Below are the code and all the weights of a small trained network. Each question names an input and a target symbol and asks about switching units off, where a switched-off unit gives its printed mean instead of its output.

import numpy as np


def w(rows, s, z=0):
    codes = np.array(rows[::2]) - 128.0
    scale = np.full(codes.shape[1], s)
    scale[-1] = z or s
    return codes * scale


def f(y):
    return np.maximum(y, 0)


def softmax(a):
    e = np.exp(a - a.max(-1, keepdims=True))
    return e / e.sum(-1, keepdims=True)


def log_softmax(a):
    a = a - a.max(-1, keepdims=True)
    return a - np.log(np.exp(a).sum(-1, keepdims=True))


def net(x, mask):
    ids = ['αδεζμσφ'.index(c) for c in x.split()]
    T = len(ids)
    res = E[ids] + P[:T]
    u = 0
    for l in range(2):
        r = res
        for j in range(3):
            rows = slice(2 * j, 2 * j + 2)
            q, k, v = (r @ M[l][rows].T for M in (Q, K, V))
            z = softmax(np.where(np.tri(T) > 0, q @ k.T / 2**0.5, -1e9)) @ v
            o = O[l][rows]
            res = res + np.where(mask[u + j], z, o[:, -1]) @ o[:, :-1]
        u += 3
        y = f(res @ A[l][:, :-1].T + A[l][:, -1])
        res = res + np.where(mask[u : u + 4], y, B[l][:, -1]) @ B[l][:, :-1]
        u += 4
    return log_softmax(res[-1] @ U[:, :-1].T + U[:, -1])


Q, K, V, O, A, B = {}, {}, {}, {}, {}, {}
E = w([
[59,133,86,136],'α',
[254,35,99,75],'δ',
[54,141,110,75],'ε',
[142,112,14,233],'ζ',
[76,182,126,169],'μ',
[143,117,235,98],'σ',
[110,47,195,144],'φ',
],0.012)
P = w([
[252,209,208,143],'0',
[27,31,93,109],'1',
[44,31,95,100],'2',
[45,29,95,111],'3',
[54,36,103,126],'4',
[52,26,114,129],'5',
[55,43,108,129],'6',
[63,38,110,137],'7',
[72,42,114,144],'8',
[69,39,108,144],'9',
[69,50,117,164],'10',
[69,50,119,161],'11',
[61,63,118,166],'12',
[82,60,116,155],'13',
],0.0047)
Q[0] = w([
[31,139,161,170],'0.h1',
[123,31,248,141],'0.h1',
[200,108,137,189],'0.h2',
[170,27,91,143],'0.h2',
[138,121,192,136],'0.h3',
[83,147,39,110],'0.h3',
],0.011)
K[0] = w([
[73,177,132,193],'0.h1',
[154,111,85,250],'0.h1',
[89,120,55,113],'0.h2',
[139,123,23,195],'0.h2',
[158,95,149,115],'0.h3',
[73,148,99,140],'0.h3',
],0.013)
V[0] = w([
[253,121,3,182],'0.h1',
[137,50,44,177],'0.h1',
[159,109,107,242],'0.h2',
[41,106,98,48],'0.h2',
[88,26,67,91],'0.h3',
[82,161,66,202],'0.h3',
],0.0067)
O[0] = w([
[230,81,81,250,55],'0.h1',
[88,56,70,253,213],'0.h1',
[48,169,254,209,159],'0.h2',
[135,39,100,59,182],'0.h2',
[30,60,98,157,252],'0.h3',
[92,186,120,190,206],'0.h3',
],0.0064,0.0026)
A[0] = w([
[68,168,1,222,81],'0.n1',
[175,216,228,155,113],'0.n2',
[64,202,96,177,254],'0.n3',
[168,158,224,45,146],'0.n4',
],0.0065,0.0041)
B[0] = w([
[67,170,146,15,213],'0.n1',
[108,254,188,149,138],'0.n2',
[57,167,41,135,255],'0.n3',
[159,160,176,89,147],'0.n4',
],0.008,0.0074)
Q[1] = w([
[254,70,223,188],'1.h1',
[150,137,117,119],'1.h1',
[121,182,140,32],'1.h2',
[63,137,30,97],'1.h2',
[74,134,90,153],'1.h3',
[26,179,83,92],'1.h3',
],0.0096)
K[1] = w([
[121,36,108,167],'1.h1',
[113,123,90,130],'1.h1',
[240,119,176,90],'1.h2',
[204,254,104,159],'1.h2',
[112,203,144,104],'1.h3',
[76,197,152,159],'1.h3',
],0.0077)
V[1] = w([
[136,136,83,177],'1.h1',
[148,127,206,124],'1.h1',
[148,78,103,16],'1.h2',
[180,52,113,102],'1.h2',
[139,136,239,2],'1.h3',
[144,160,157,146],'1.h3',
],0.0084)
O[1] = w([
[172,118,85,141,102],'1.h1',
[86,90,191,151,153],'1.h1',
[130,254,192,109,72],'1.h2',
[92,243,111,95,2],'1.h2',
[74,154,91,183,158],'1.h3',
[145,99,138,173,155],'1.h3',
],0.0087,0.01)
A[1] = w([
[169,145,1,65,255],'1.n1',
[110,67,98,179,4],'1.n2',
[66,196,146,62,81],'1.n3',
[116,88,101,202,20],'1.n4',
],0.0095,0.0058)
B[1] = w([
[125,252,1,58,203],'1.n1',
[218,221,222,139,253],'1.n2',
[195,156,254,129,214],'1.n3',
[172,241,137,169,231],'1.n4',
],0.007,0.014)
U = w([
[141,156,231,60,108],'α',
[53,120,24,139,221],'δ',
[191,98,163,204,143],'ε',
[148,240,93,118,2],'ζ',
[224,169,63,103,85],'μ',
[72,175,103,187,53],'σ',
[19,2,161,126,229],'φ',
],0.0056,0.007)

Each question gives the input, a string of symbols that net reads in full, and the target symbol t.
The units are the heads (2 rows each of Q, K, V and O) and the neurons (one row each of A and B). Each row of codes is followed by its name. A weight is (code - 128) times the scale printed after its matrix; where a second scale follows, it is the last column's (O, A, B and U).
mask holds one flag per unit, layer by layer, with each layer's heads first. A switched-off unit (its flag False) gives its mean, the last column of its rows in O or B, instead of its output. The means were averaged over made-up inputs and are rounded, as every weight is.
A unit's drop is (log p(t) with every unit on - log p(t) with that unit switched off) / (log p(t) with every unit on - log p(t) with every unit switched off).
The circuit of an input: a set's keep is (log p(t) with only the set's units on - log p(t) with every unit switched off) / (log p(t) with every unit on - log p(t) with every unit switched off). Starting from the 12 units with the biggest drops (on a tie, the unit counted first), units are removed one at a time, each time the one whose removal leaves the highest keep (on an exact tie, the one counted first), for as long as the keep stays at least 0.8.
units of the circuit, in order: the units of the circuit, biggest drop first
most important unit: the unit with the biggest drop
k most important neurons of layer l: the k neurons of layer l with the biggest drops, biggest first
which heads matter: for each layer, one digit per head in row order, 1 if its drop is at least 0.15 and else 0, layers parted by /
input ε δ μ σ α ε ε ε, target α: units of the circuit, in order -> [1.h2; 0.h1; 1.n3]
input μ φ α ε α μ μ ζ, target ε: units of the circuit, in order -> [1.h2; 0.n2; 1.n2; 0.h2]
input α μ φ ε, target δ: which heads matter -> 000 / 100
input σ σ μ σ α ζ, target σ: most important unit -> 0.n2
input φ μ μ α ζ α μ μ φ ε μ μ ζ α, target φ: which heads matter -> 111 / 100
input σ ε μ σ μ ε ζ μ μ δ μ α δ ε, target σ: 2 most important neurons of layer 0 -> [0.n2; 0.n4]
input α δ μ ε, target δ: units of the circuit, in order -> [1.h1; 1.n2; 1.n3]
input σ α ε σ μ σ μ μ φ μ α σ μ α, target σ: which heads matter -> 101 / 001
input δ ζ μ μ σ α, target ζ: units of the circuit, in order -> [1.h2; 0.h3; 0.n1]
input ε μ σ μ ε φ ε δ σ ζ μ φ, target ε: units of the circuit, in order -> [0.h1; 1.n2]
input α δ σ ε δ μ μ ε δ σ μ, target δ: which heads matter -> 001 / 100
input ζ σ μ σ δ μ σ δ ζ, target μ: which heads matter -> 111 / 111
input δ ε α σ ζ δ δ δ ε, target ζ: 2 most important neurons of layer 1 -> [1.n1; 1.n3]
input φ δ ε μ σ μ μ ζ μ φ α, target φ: most important unit -> 0.n2
input μ μ μ α δ ζ μ δ ε μ σ ε, target ε: which heads matter -> 011 / 010
input ζ α φ ζ α μ, target μ: 2 most important neurons of layer 0 -> [0.n3; 0.n2]
input α δ σ ε σ μ α ε ε μ α, target δ: which heads matter -> 001 / 100
input μ μ μ α ε σ μ ε μ φ, target φ: which heads matter -> 100 / 000
input ε σ μ, target α: which heads matter -> 110 / 110
input ε μ μ μ σ δ μ α μ ε ε σ ε, target α: which heads matter -> 111 / 010
input μ μ ε μ ε μ ε ε δ μ ε ε μ δ, target μ: most important unit -> 1.h1
input φ μ μ α ζ σ μ ε φ ε φ α δ μ, target φ: 2 most important neurons of layer 0 -> [0.n2; 0.n4]
